Below is a small trained network, with its code and all its weights. Each question gives an input and a class and asks what happens when units are switched off, that is, made to give their printed mean instead of their output.

import numpy as np


def w(rows, s, z=0):
    codes = np.array(rows[::2]) - 128.0
    scale = np.full(codes.shape[1], s)
    scale[-1] = z or s
    return codes * scale


def norm(h):
    return h / np.sqrt((h * h).mean(-1, keepdims=True) + 1e-5)


def f(y):
    return y / 2 * (1 + np.tanh(0.7978845608 * (y + 0.044715 * y**3)))


def log_softmax(a):
    a = a - a.max(-1, keepdims=True)
    return a - np.log(np.exp(a).sum(-1, keepdims=True))


def net(x, mask):
    res = np.array(x, float).reshape(1, 3) / 4 @ E
    u = 0
    for l in range(2):
        y = f(norm(res) @ A[l][:, :-1].T + A[l][:, -1])
        res = res + np.where(mask[u : u + 11], y, B[l][:, -1]) @ B[l][:, :-1]
        u += 11
    return log_softmax(norm(res)[-1] @ U[:, :-1].T + U[:, -1])


A, B = {}, {}
E = w([
[175,82,94,207,132,13,167,149,85,98],'x0',
[146,149,121,168,224,241,243,132,92,156],'x1',
[92,83,252,102,72,55,171,176,69,104],'x2',
],0.0031)
A[0] = w([
[145,92,100,213,152,173,255,138,96,108,22],'0.n1',
[82,94,135,159,132,77,165,115,123,117,186],'0.n2',
[98,158,88,84,135,238,74,143,179,140,197],'0.n3',
[208,117,107,181,145,106,129,73,176,104,20],'0.n4',
[147,111,89,182,157,51,126,138,70,66,180],'0.n5',
[145,74,169,142,26,16,112,98,127,43,150],'0.n6',
[165,119,42,119,166,110,123,143,161,148,7],'0.n7',
[88,117,144,113,66,49,46,141,181,36,153],'0.n8',
[32,171,192,86,96,131,84,55,137,111,114],'0.n9',
[139,152,84,217,135,98,100,73,189,130,56],'0.n10',
[82,71,161,103,141,79,172,174,113,151,14],'0.n11',
],0.0047,0.0012)
B[0] = w([
[150,204,113,196,168,153,207,192,175,88,213],'0.n1',
[33,179,76,157,99,135,158,81,170,131,157],'0.n2',
[81,101,176,140,95,73,197,139,88,95,231],'0.n3',
[108,49,139,88,76,122,187,75,55,230,148],'0.n4',
[49,118,219,26,56,174,109,116,115,120,198],'0.n5',
[226,216,216,58,61,22,77,11,76,84,253],'0.n6',
[129,109,52,180,164,76,113,101,117,249,147],'0.n7',
[205,233,163,112,255,109,119,157,60,106,237],'0.n8',
[72,126,67,65,109,141,148,159,178,153,188],'0.n9',
[109,93,64,173,139,143,135,72,39,216,162],'0.n10',
[136,155,34,159,108,108,156,30,146,171,153],'0.n11',
],0.0044,0.005)
A[1] = w([
[254,89,170,127,88,60,27,106,103,78,4],'1.n1',
[116,89,81,177,142,171,140,252,188,111,130],'1.n2',
[120,139,154,173,133,152,166,67,117,84,55],'1.n3',
[58,140,138,76,101,123,104,134,117,83,96],'1.n4',
[136,74,48,166,131,128,101,73,126,204,86],'1.n5',
[162,107,127,193,254,177,203,186,109,166,90],'1.n6',
[127,92,159,75,67,157,133,87,195,77,167],'1.n7',
[138,53,98,161,121,105,130,105,109,182,138],'1.n8',
[101,21,123,116,71,195,123,129,150,168,199],'1.n9',
[142,177,169,69,151,126,126,195,116,99,131],'1.n10',
[98,45,22,141,123,126,94,86,51,177,59],'1.n11',
],0.0069,0.0029)
B[1] = w([
[133,121,210,91,253,161,36,50,10,248,228],'1.n1',
[70,40,166,137,214,154,42,106,52,173,183],'1.n2',
[189,172,137,146,87,84,196,142,189,87,155],'1.n3',
[167,167,113,128,129,189,158,195,122,152,178],'1.n4',
[35,99,135,147,20,82,207,77,136,72,169],'1.n5',
[168,114,153,93,109,121,34,135,176,83,254],'1.n6',
[138,85,59,188,212,111,138,158,75,126,165],'1.n7',
[45,133,75,50,122,125,168,127,185,134,149],'1.n8',
[83,101,108,170,166,66,183,99,57,147,159],'1.n9',
[138,92,70,158,46,127,109,84,195,162,211],'1.n10',
[87,91,71,153,29,41,155,50,236,85,178],'1.n11',
],0.006,0.0062)
U = w([
[240,220,210,214,49,45,234,156,169,21,8],'0',
[228,233,221,24,153,48,2,24,4,230,156],'1',
[8,22,36,172,38,20,183,9,208,87,107],'2',
[42,43,39,193,227,216,198,244,43,212,91],'3',
[195,41,244,190,241,230,6,183,224,31,253],'4',
[195,206,23,50,45,190,86,238,201,215,87],'5',
],0.0076,0.0021)

Each question gives the input, the list of numbers given to net, and the class t.
The units are the neurons (one row each of A and B). Each row of codes is followed by its name. A weight is (code - 128) times the scale printed after its matrix; where a second scale follows, it is the last column's (A, B and U).
mask holds one flag per neuron, layer by layer. A switched-off neuron (its flag False) gives its mean, the last column of its row in B, instead of its output. The means were averaged over made-up inputs and are rounded, as every weight is.
A unit's drop is (log p(t) with every unit on - log p(t) with that unit switched off) / (log p(t) with every unit on - log p(t) with every unit switched off).
The circuit of an input: a set's keep is (log p(t) with only the set's units on - log p(t) with every unit switched off) / (log p(t) with every unit on - log p(t) with every unit switched off). Starting from the 12 units with the biggest drops (on a tie, the unit counted first), units are removed one at a time, each time the one whose removal leaves the highest keep (on an exact tie, the one counted first), for as long as the keep stays at least 0.8.
circuit, biggest first: the units of the circuit, biggest drop first
unit that matters most: the unit with the biggest drop
k most important neurons: the k neurons with the biggest drops, biggest first
k most important neurons of layer l: the k neurons of layer l with the biggest drops, biggest first
drop of u: that unit's drop, to one decimal
input [-4,4,6], class 3: circuit, biggest first : 0.n6
input [-6,7,8], class 4: circuit, biggest first : 0.n6; 1.n6
input [-4,-2,-4], class 2: circuit, biggest first : 0.n6; 0.n8
input [-5,-8,-6], class 5: circuit, biggest first : 0.n6; 1.n2
input [-8,4,-2], class 3: circuit, biggest first : 0.n8; 0.n6
input [7,3,7], class 0: 2 most important neurons : 0.n2; 0.n1
input [8,4,0], class 0: 3 most important neurons : 0.n1; 1.n1; 0.n5
input [-5,2,-6], class 2: 3 most important neurons of layer 0 : 0.n8; 0.n1; 0.n6
input [-8,-7,-2], class 5: 2 most important neurons : 0.n9; 0.n6
input [7,8,6], class 0: 3 most important neurons : 1.n1; 1.n3; 0.n11
input [-7,2,-6], class 3: 3 most important neurons : 0.n8; 0.n1; 0.n11
input [8,3,4], class 0: 2 most important neurons : 0.n1; 0.n2
input [-5,-8,-7], class 5: 2 most important neurons : 0.n6; 0.n8
input [-2,-2,-2], class 5: 3 most important neurons : 0.n6; 0.n1; 1.n1
input [-2,-1,1], class 5: unit that matters most : 0.n9
input [3,1,0], class 0: 2 most important neurons of layer 0 : 0.n1; 0.n9
input [-7,-6,-6], class 5: 3 most important neurons : 0.n6; 1.n1; 0.n5
input [-7,-4,-2], class 5: 2 most important neurons of layer 0 : 0.n8; 0.n4
input [2,4,4], class 0: 3 most important neurons of layer 0 : 0.n11; 0.n9; 0.n2
input [-3,6,-7], class 4: unit that matters most : 1.n6
input [-6,2,-1], class 3: drop of 0.n8 : 0.5
input [-5,7,5], class 4: drop of 0.n6 : 0.7
